Here is a tiny trained network, its code and every weight. The questions are about switching its units off for an input and a target symbol, where a switched-off unit gives its printed mean instead of its output.

import numpy as np


def w(rows, s, z=0):
    codes = np.array(rows[::2]) - 128.0
    scale = np.full(codes.shape[1], s)
    scale[-1] = z or s
    return codes * scale


def f(y):
    return y / 2 * (1 + np.tanh(0.7978845608 * (y + 0.044715 * y**3)))


def softmax(a):
    e = np.exp(a - a.max(-1, keepdims=True))
    return e / e.sum(-1, keepdims=True)


def log_softmax(a):
    a = a - a.max(-1, keepdims=True)
    return a - np.log(np.exp(a).sum(-1, keepdims=True))


def net(x, mask):
    ids = ['γζηξπστφ'.index(c) for c in x.split()]
    T = len(ids)
    res = E[ids] + P[:T]
    r = res
    for j in range(2):
        rows = slice(2 * j, 2 * j + 2)
        q, k, v = (r @ M[0][rows].T for M in (Q, K, V))
        z = softmax(np.where(np.tri(T) > 0, q @ k.T / 2**0.5, -1e9)) @ v
        o = O[0][rows]
        res = res + np.where(mask[j], z, o[:, -1]) @ o[:, :-1]
    y = f(res @ A[0][:, :-1].T + A[0][:, -1])
    res = res + np.where(mask[2:6], y, B[0][:, -1]) @ B[0][:, :-1]
    return log_softmax(res[-1] @ U[:, :-1].T + U[:, -1])


Q, K, V, O, A, B = {}, {}, {}, {}, {}, {}
E = w([
[248,167,59,141,191],'γ',
[109,135,136,200,25],'ζ',
[146,154,157,152,120],'η',
[115,193,140,114,40],'ξ',
[217,96,111,211,195],'π',
[182,192,191,111,110],'σ',
[140,147,124,157,125],'τ',
[111,114,146,185,138],'φ',
],0.011)
P = w([
[136,64,132,38,115],'0',
[128,170,145,89,132],'1',
[178,35,94,91,46],'2',
[107,193,159,156,155],'3',
[185,67,108,167,52],'4',
[100,219,158,200,161],'5',
[186,64,95,221,46],'6',
[96,255,136,246,169],'7',
[204,103,117,196,79],'8',
],0.0097)
Q[0] = w([
[95,159,168,157,49],'head 1',
[66,46,192,62,103],'head 1',
[71,188,172,139,166],'head 2',
[30,137,95,2,223],'head 2',
],0.014)
K[0] = w([
[87,153,185,171,92],'head 1',
[85,95,158,74,131],'head 1',
[181,30,103,197,85],'head 2',
[163,28,139,6,95],'head 2',
],0.013)
V[0] = w([
[67,117,159,120,67],'head 1',
[156,136,122,116,197],'head 1',
[161,79,126,192,221],'head 2',
[246,168,124,92,182],'head 2',
],0.011)
O[0] = w([
[171,129,98,132,169,119],'head 1',
[126,152,138,125,80,3],'head 1',
[49,64,148,59,118,98],'head 2',
[4,127,194,205,138,129],'head 2',
],0.012,0.0024)
A[0] = w([
[204,183,96,136,108,89],'neuron 1',
[113,2,149,56,44,159],'neuron 2',
[185,4,86,36,99,73],'neuron 3',
[176,123,76,114,108,5],'neuron 4',
],0.0091,0.0035)
B[0] = w([
[105,88,157,155,220,254],'neuron 1',
[155,110,13,16,187,169],'neuron 2',
[194,91,254,81,42,175],'neuron 3',
[131,72,190,147,195,184],'neuron 4',
],0.0085,0.0098)
U = w([
[41,37,161,125,199,36],'γ',
[174,68,225,117,137,3],'ζ',
[151,121,67,129,99,155],'η',
[164,168,21,161,255,197],'ξ',
[125,74,52,51,193,48],'π',
[125,201,187,217,43,211],'σ',
[156,118,54,118,100,188],'τ',
[181,138,78,33,76,243],'φ',
],0.0057,0.003)

Each question gives the input, a string of symbols that net reads in full, and the target symbol t.
The units are the heads (2 rows each of Q, K, V and O) and the neurons (one row each of A and B). Each row of codes is followed by its name. A weight is (code - 128) times the scale printed after its matrix; where a second scale follows, it is the last column's (O, A, B and U).
mask holds one flag per unit, heads first, then neurons. A switched-off unit (its flag False) gives its mean, the last column of its rows in O or B, instead of its output. The means were averaged over made-up inputs and are rounded, as every weight is.
A unit's drop is (log p(t) with every unit on - log p(t) with that unit switched off) / (log p(t) with every unit on - log p(t) with every unit switched off).
The circuit of an input: a set's keep is (log p(t) with only the set's units on - log p(t) with every unit switched off) / (log p(t) with every unit on - log p(t) with every unit switched off). Starting from all 6 units, units are removed one at a time, each time the one whose removal leaves the highest keep (on an exact tie, the one counted first), for as long as the keep stays at least 0.8.
units of the circuit, in order: the units of the circuit, biggest drop first
most important unit: the unit with the biggest drop
k most important neurons: the k neurons with the biggest drops, biggest first
heads that matter: for each layer, one digit per head in row order, 1 if its drop is at least 0.15 and else 0, layers parted by /
drop of u: that unit's drop, to one decimal
input σ ζ γ ζ π ξ ζ γ, target σ: units of the circuit, in order	head 1; head 2; neuron 1
input ζ ζ γ γ ζ ζ ζ π ζ, target π: units of the circuit, in order	head 2; neuron 2
input ζ ζ π ζ ζ φ σ, target φ: units of the circuit, in order	head 2; neuron 2; neuron 1
input ξ ξ π γ γ γ ξ, target γ: heads that matter	01
input ζ ξ ζ ζ π, target ζ: heads that matter	01
input η γ γ φ σ ζ ζ σ σ, target σ: units of the circuit, in order	head 2; neuron 2
input ζ ζ ζ φ τ σ π σ γ, target σ: units of the circuit, in order	head 1; head 2; neuron 2
input π φ γ σ, target σ: 2 most important neurons	neuron 1; neuron 2
input τ γ φ φ, target σ: units of the circuit, in order	neuron 2; neuron 1
input ζ π σ, target π: units of the circuit, in order	neuron 2; head 2
input ζ γ φ π γ τ, target σ: units of the circuit, in order	head 1; neuron 2
input σ ζ ξ, target ζ: 3 most important neurons	neuron 3; neuron 4; neuron 1
input ζ γ η, target γ: units of the circuit, in order	head 2
input π ζ π τ φ φ γ, target φ: 2 most important neurons	neuron 2; neuron 3
input η ζ γ ζ τ, target ζ: units of the circuit, in order	head 2; neuron 3; neuron 4; neuron 1
input ζ φ γ, target φ: most important unit	head 1
input σ ζ ζ ξ σ σ ξ, target σ: 3 most important neurons	neuron 2; neuron 1; neuron 4
input ζ γ π ζ ζ σ, target ξ: 2 most important neurons	neuron 3; neuron 1
input ζ ζ π φ γ τ τ ζ, target ξ: 2 most important neurons	neuron 3; neuron 1
input π π γ, target π: 2 most important neurons	neuron 2; neuron 3
input ζ ζ τ ζ ζ ζ φ, target ζ: most important neuron	neuron 3
input τ σ τ, target σ: drop of head 2	1.2
input ξ ζ γ ζ σ π, target γ: drop of head 2	1.6
input ξ ζ σ γ ζ, target γ: drop of head 2	1.4
input ζ π φ, target π: drop of head 1	0.0
